Here is a tiny trained network, its code and every weight. The questions are about switching its units off for an input and a class, where a switched-off unit gives its printed mean instead of its output.

import numpy as np


def w(rows, s, z=0):
    codes = np.array(rows[::2]) - 128.0
    scale = np.full(codes.shape[1], s)
    scale[-1] = z or s
    return codes * scale


def norm(h):
    return h / np.sqrt((h * h).mean(-1, keepdims=True) + 1e-5)


def f(y):
    return np.maximum(y, 0)


def log_softmax(a):
    a = a - a.max(-1, keepdims=True)
    return a - np.log(np.exp(a).sum(-1, keepdims=True))


def net(x, mask):
    res = np.array(x, float).reshape(1, 2) / 4 @ E
    u = 0
    for l in range(3):
        y = f(norm(res) @ A[l][:, :-1].T + A[l][:, -1])
        res = res + np.where(mask[u : u + 5], y, B[l][:, -1]) @ B[l][:, :-1]
        u += 5
    return log_softmax(norm(res)[-1] @ U[:, :-1].T + U[:, -1])


A, B = {}, {}
E = w([
[166,248,101,102,116,227,164,105,180,140,184],'x0',
[137,124,153,119,173,97,150,105,71,103,120],'x1',
],0.014)
A[0] = w([
[211,89,182,101,170,56,148,80,155,142,107,58],'0.n0',
[187,143,56,160,89,2,81,82,208,143,122,1],'0.n1',
[37,23,99,188,143,113,209,139,197,152,123,88],'0.n2',
[139,199,128,114,237,141,194,108,90,163,125,87],'0.n3',
[28,90,135,194,49,188,165,181,102,150,143,153],'0.n4',
],0.0047,0.00093)
B[0] = w([
[87,48,39,32,207,163,20,71,190,102,139,217],'0.n0',
[158,114,250,183,169,164,120,122,86,98,122,175],'0.n1',
[99,254,204,118,192,179,206,124,88,113,210,252],'0.n2',
[170,74,219,161,164,55,98,101,111,164,179,254],'0.n3',
[156,30,198,84,137,111,246,160,192,110,123,213],'0.n4',
],0.0076,0.0036)
A[1] = w([
[157,117,106,101,136,179,63,116,2,40,89,126],'1.n0',
[124,100,3,82,73,143,95,87,206,130,102,253],'1.n1',
[103,158,73,110,140,150,80,120,171,157,119,248],'1.n2',
[120,95,166,125,128,151,114,171,141,122,80,98],'1.n3',
[174,203,142,97,127,111,134,92,111,136,98,96],'1.n4',
],0.0082,0.00045)
B[1] = w([
[74,157,45,32,115,158,151,118,94,91,83,254],'1.n0',
[136,129,163,179,51,109,163,104,120,98,87,204],'1.n1',
[2,66,118,177,108,124,167,133,148,76,94,198],'1.n2',
[121,176,151,145,194,180,174,189,167,193,165,228],'1.n3',
[232,52,127,108,108,46,63,111,92,108,211,223],'1.n4',
],0.0097,0.0041)
A[2] = w([
[113,102,149,26,156,144,164,65,183,123,112,237],'2.n0',
[253,143,169,128,166,171,171,56,105,129,199,222],'2.n1',
[122,67,154,159,72,141,121,106,179,22,60,255],'2.n2',
[94,87,112,115,164,113,84,71,130,77,11,147],'2.n3',
[100,135,116,117,170,117,166,75,90,72,26,3],'2.n4',
],0.0064,0.00065)
B[2] = w([
[117,76,13,75,95,87,34,150,209,124,3,202],'2.n0',
[175,143,142,150,104,109,52,168,81,164,141,254],'2.n1',
[79,154,104,172,149,171,169,56,145,72,93,178],'2.n2',
[81,144,18,96,129,152,104,147,108,168,98,215],'2.n3',
[129,187,68,75,178,117,112,56,119,49,152,205],'2.n4',
],0.008,0.0072)
U = w([
[104,99,254,179,162,139,141,221,155,190,112,10],'0',
[208,150,171,133,91,110,44,91,100,166,205,61],'1',
[96,96,69,52,148,116,114,98,101,113,92,244],'2',
[97,166,166,216,69,179,220,42,125,69,109,153],'3',
],0.0096,0.0012)

Each question gives the input, the list of numbers given to net, and the class t.
The units are the neurons (one row each of A and B). Each row of codes is followed by its name. A weight is (code - 128) times the scale printed after its matrix; where a second scale follows, it is the last column's (A, B and U).
mask holds one flag per neuron, layer by layer. A switched-off neuron (its flag False) gives its mean, the last column of its row in B, instead of its output. The means were averaged over made-up inputs and are rounded, as every weight is.
A unit's drop is (log p(t) with every unit on - log p(t) with that unit switched off) / (log p(t) with every unit on - log p(t) with every unit switched off).
The circuit of an input: a set's keep is (log p(t) with only the set's units on - log p(t) with every unit switched off) / (log p(t) with every unit on - log p(t) with every unit switched off). Starting from the 12 units with the biggest drops (on a tie, the unit counted first), units are removed one at a time, each time the one whose removal leaves the highest keep (on an exact tie, the one counted first), for as long as the keep stays at least 0.8.
units of the circuit, in order: the units of the circuit, biggest drop first
k most important neurons: the k neurons with the biggest drops, biggest first
k most important neurons of layer l: the k neurons of layer l with the biggest drops, biggest first
drop of u: that unit's drop, to one decimal
input [0,-7], class 0: 3 most important neurons => 0.n4, 0.n1, 0.n0
input [2,7], class 1: units of the circuit, in order => 2.n1
input [6,-6], class 3: units of the circuit, in order => 1.n2, 1.n1
input [1,-4], class 3: units of the circuit, in order => 0.n2, 1.n1
input [4,-2], class 3: units of the circuit, in order => 0.n2, 1.n2, 1.n1
input [-3,-1], class 0: 3 most important neurons => 1.n0, 0.n4, 1.n3
input [-7,-3], class 0: 2 most important neurons of layer 0 => 0.n2, 0.n4
input [3,-2], class 3: 2 most important neurons => 0.n2, 1.n2
input [3,8], class 1: drop of 2.n1 => 0.1
input [5,-5], class 3: drop of 1.n2 => 0.1
input [1,2], class 1: drop of 0.n3 => 0.5
